Below is a small trained network, with its code and all its weights. Each question gives an input and a target symbol and asks what happens when units are switched off, that is, made to give their printed mean instead of their output.

import numpy as np


def w(rows, s, z=0):
    codes = np.array(rows[::2]) - 128.0
    scale = np.full(codes.shape[1], s)
    scale[-1] = z or s
    return codes * scale


def norm(h):
    return h / np.sqrt((h * h).mean(-1, keepdims=True) + 1e-5)


def f(y):
    return y / 2 * (1 + np.tanh(0.7978845608 * (y + 0.044715 * y**3)))


def softmax(a):
    e = np.exp(a - a.max(-1, keepdims=True))
    return e / e.sum(-1, keepdims=True)


def log_softmax(a):
    a = a - a.max(-1, keepdims=True)
    return a - np.log(np.exp(a).sum(-1, keepdims=True))


def net(x, mask):
    ids = ['αβγδεζθλμξπστφψω'.index(c) for c in x.split()]
    T = len(ids)
    res = E[ids] + P[:T]
    u = 0
    for l in range(2):
        q, k, v = (norm(res) @ M[l].T for M in (Q, K, V))
        z = softmax(np.where(np.tri(T) > 0, q @ k.T / 2**0.5, -1e9)) @ v
        res = res + np.where(mask[u], z, O[l][:, -1]) @ O[l][:, :-1]
        u += 1
        y = f(norm(res) @ A[l][:, :-1].T + A[l][:, -1])
        res = res + np.where(mask[u : u + 4], y, B[l][:, -1]) @ B[l][:, :-1]
        u += 4
    return log_softmax(norm(res)[-1] @ U[:, :-1].T + U[:, -1])


Q, K, V, O, A, B = {}, {}, {}, {}, {}, {}
E = w([
[96,79,161,178,119],'α',
[143,124,83,70,146],'β',
[105,81,167,117,93],'γ',
[118,163,244,157,135],'δ',
[93,68,116,166,116],'ε',
[158,180,100,19,151],'ζ',
[214,228,140,156,122],'θ',
[63,93,101,113,121],'λ',
[120,153,121,96,132],'μ',
[177,92,81,123,207],'ξ',
[78,97,140,109,88],'π',
[106,115,88,59,74],'σ',
[125,119,201,163,126],'τ',
[187,54,3,180,125],'φ',
[110,118,201,109,209],'ψ',
[90,164,40,227,113],'ω',
],0.02)
P = w([
[157,27,215,255,82],'0',
[125,117,218,161,40],'1',
[145,102,149,167,74],'2',
[142,144,158,144,76],'3',
[120,145,150,132,70],'4',
[150,142,125,116,76],'5',
[165,222,187,55,106],'6',
[98,169,133,88,67],'7',
[102,166,114,78,62],'8',
[103,153,136,97,72],'9',
[120,206,164,67,74],'10',
[129,167,108,109,78],'11',
],0.0074)
Q[0] = w([
[231,91,178,140,116],'L0H0',
[125,2,198,68,21],'L0H0',
],0.006)
K[0] = w([
[228,102,182,147,145],'L0H0',
[87,83,186,2,191],'L0H0',
],0.007)
V[0] = w([
[156,109,130,171,254],'L0H0',
[140,232,162,221,157],'L0H0',
],0.0068)
O[0] = w([
[107,92,61,231,254,2],'L0H0',
[163,78,93,149,211,38],'L0H0',
],0.0075,0.002)
A[0] = w([
[118,132,111,164,117,69],'L0N0',
[67,168,184,90,201,107],'L0N1',
[140,158,173,155,128,171],'L0N2',
[80,95,184,255,94,252],'L0N3',
],0.01,0.0036)
B[0] = w([
[34,10,141,221,120,123],'L0N0',
[32,21,1,118,76,163],'L0N1',
[110,117,93,94,228,159],'L0N2',
[99,181,208,85,181,254],'L0N3',
],0.0081,0.0074)
Q[1] = w([
[83,50,164,52,149],'L1H0',
[151,157,92,1,132],'L1H0',
],0.0084)
K[1] = w([
[79,151,2,137,105],'L1H0',
[103,138,99,143,133],'L1H0',
],0.0068)
V[1] = w([
[248,117,158,132,119],'L1H0',
[161,2,132,31,154],'L1H0',
],0.0094)
O[1] = w([
[178,196,167,150,109,3],'L1H0',
[249,28,117,54,137,150],'L1H0',
],0.015,0.0029)
A[1] = w([
[105,163,3,122,245,253],'L1N0',
[148,162,148,71,241,228],'L1N1',
[171,229,62,82,181,58],'L1N2',
[65,153,203,119,240,185],'L1N3',
],0.0065,0.0024)
B[1] = w([
[7,81,106,119,44,216],'L1N0',
[180,246,2,80,42,219],'L1N1',
[167,86,221,211,250,139],'L1N2',
[110,64,35,86,76,255],'L1N3',
],0.0077,0.0038)
U = w([
[107,123,154,162,173,85],'α',
[164,142,133,117,120,46],'β',
[143,107,213,166,126,92],'γ',
[94,154,133,129,212,78],'δ',
[98,120,142,142,158,62],'ε',
[143,163,121,89,149,81],'ζ',
[142,245,125,156,172,253],'θ',
[81,131,119,124,131,41],'λ',
[114,182,84,109,135,13],'μ',
[138,130,78,125,186,175],'ξ',
[105,131,149,122,88,69],'π',
[135,174,113,102,52,89],'σ',
[107,152,145,119,162,158],'τ',
[149,120,75,180,57,195],'φ',
[102,51,77,49,162,154],'ψ',
[30,192,55,195,98,216],'ω',
],0.011,0.0038)

Each question gives the input, a string of symbols that net reads in full, and the target symbol t.
The units are the heads (2 rows each of Q, K, V and O) and the neurons (one row each of A and B). Each row of codes is followed by its name. A weight is (code - 128) times the scale printed after its matrix; where a second scale follows, it is the last column's (O, A, B and U).
mask holds one flag per unit, layer by layer, with each layer's heads first. A switched-off unit (its flag False) gives its mean, the last column of its rows in O or B, instead of its output. The means were averaged over made-up inputs and are rounded, as every weight is.
A unit's drop is (log p(t) with every unit on - log p(t) with that unit switched off) / (log p(t) with every unit on - log p(t) with every unit switched off).
The circuit of an input: a set's keep is (log p(t) with only the set's units on - log p(t) with every unit switched off) / (log p(t) with every unit on - log p(t) with every unit switched off). Starting from all 10 units, units are removed one at a time, each time the one whose removal leaves the highest keep (on an exact tie, the one counted first), for as long as the keep stays at least 0.8.
circuit, biggest first: the units of the circuit, biggest drop first
top k neurons: the k neurons with the biggest drops, biggest first
k most important neurons of layer l: the k neurons of layer l with the biggest drops, biggest first
drop when u is switched off: that unit's drop, to one decimal
input θ ε τ, target θ: top 2 neurons	(L0N1, L1N1)
input σ σ α ζ ζ ω ε, target ω: circuit, biggest first	(L1H0)
input δ ε σ ψ, target ψ: circuit, biggest first	(L0N1, L1H0)
input μ β δ ψ ψ ψ π, target ψ: circuit, biggest first	(L1H0, L0N1)
input τ θ α ξ δ ω δ, target ω: circuit, biggest first	(L1H0, L0N1)
input σ ω ψ γ ψ β λ ψ τ β λ τ, target ψ: top 3 neurons	(L1N3, L0N1, L0N2)
input ξ λ φ φ π ζ β λ ω α ξ, target ω: top 3 neurons	(L1N0, L1N1, L0N1)
input τ ω δ φ, target ω: top 2 neurons	(L0N3, L1N0)
input β ω δ, target ω: 2 most important neurons of layer 0	(L0N1, L0N2)
input σ ψ α, target ψ: top 3 neurons	(L1N3, L0N3, L1N1)
input λ θ θ μ, target θ: top 3 neurons	(L0N3, L1N2, L1N0)
input λ γ ω τ, target ω: top 2 neurons	(L1N3, L0N2)
input φ ψ δ, target ψ: top 2 neurons	(L0N1, L1N3)
input ξ ψ σ α, target ψ: circuit, biggest first	(L1H0)
input ψ ε ε ψ ψ γ μ, target ψ: top 2 neurons	(L0N1, L0N3)
input π ω δ ξ, target ω: drop when L0H0 is switched off	-0.1
input γ ζ ω σ, target ω: drop when L1H0 is switched off	1.6
input α ω π, target ω: drop when L1H0 is switched off	1.8
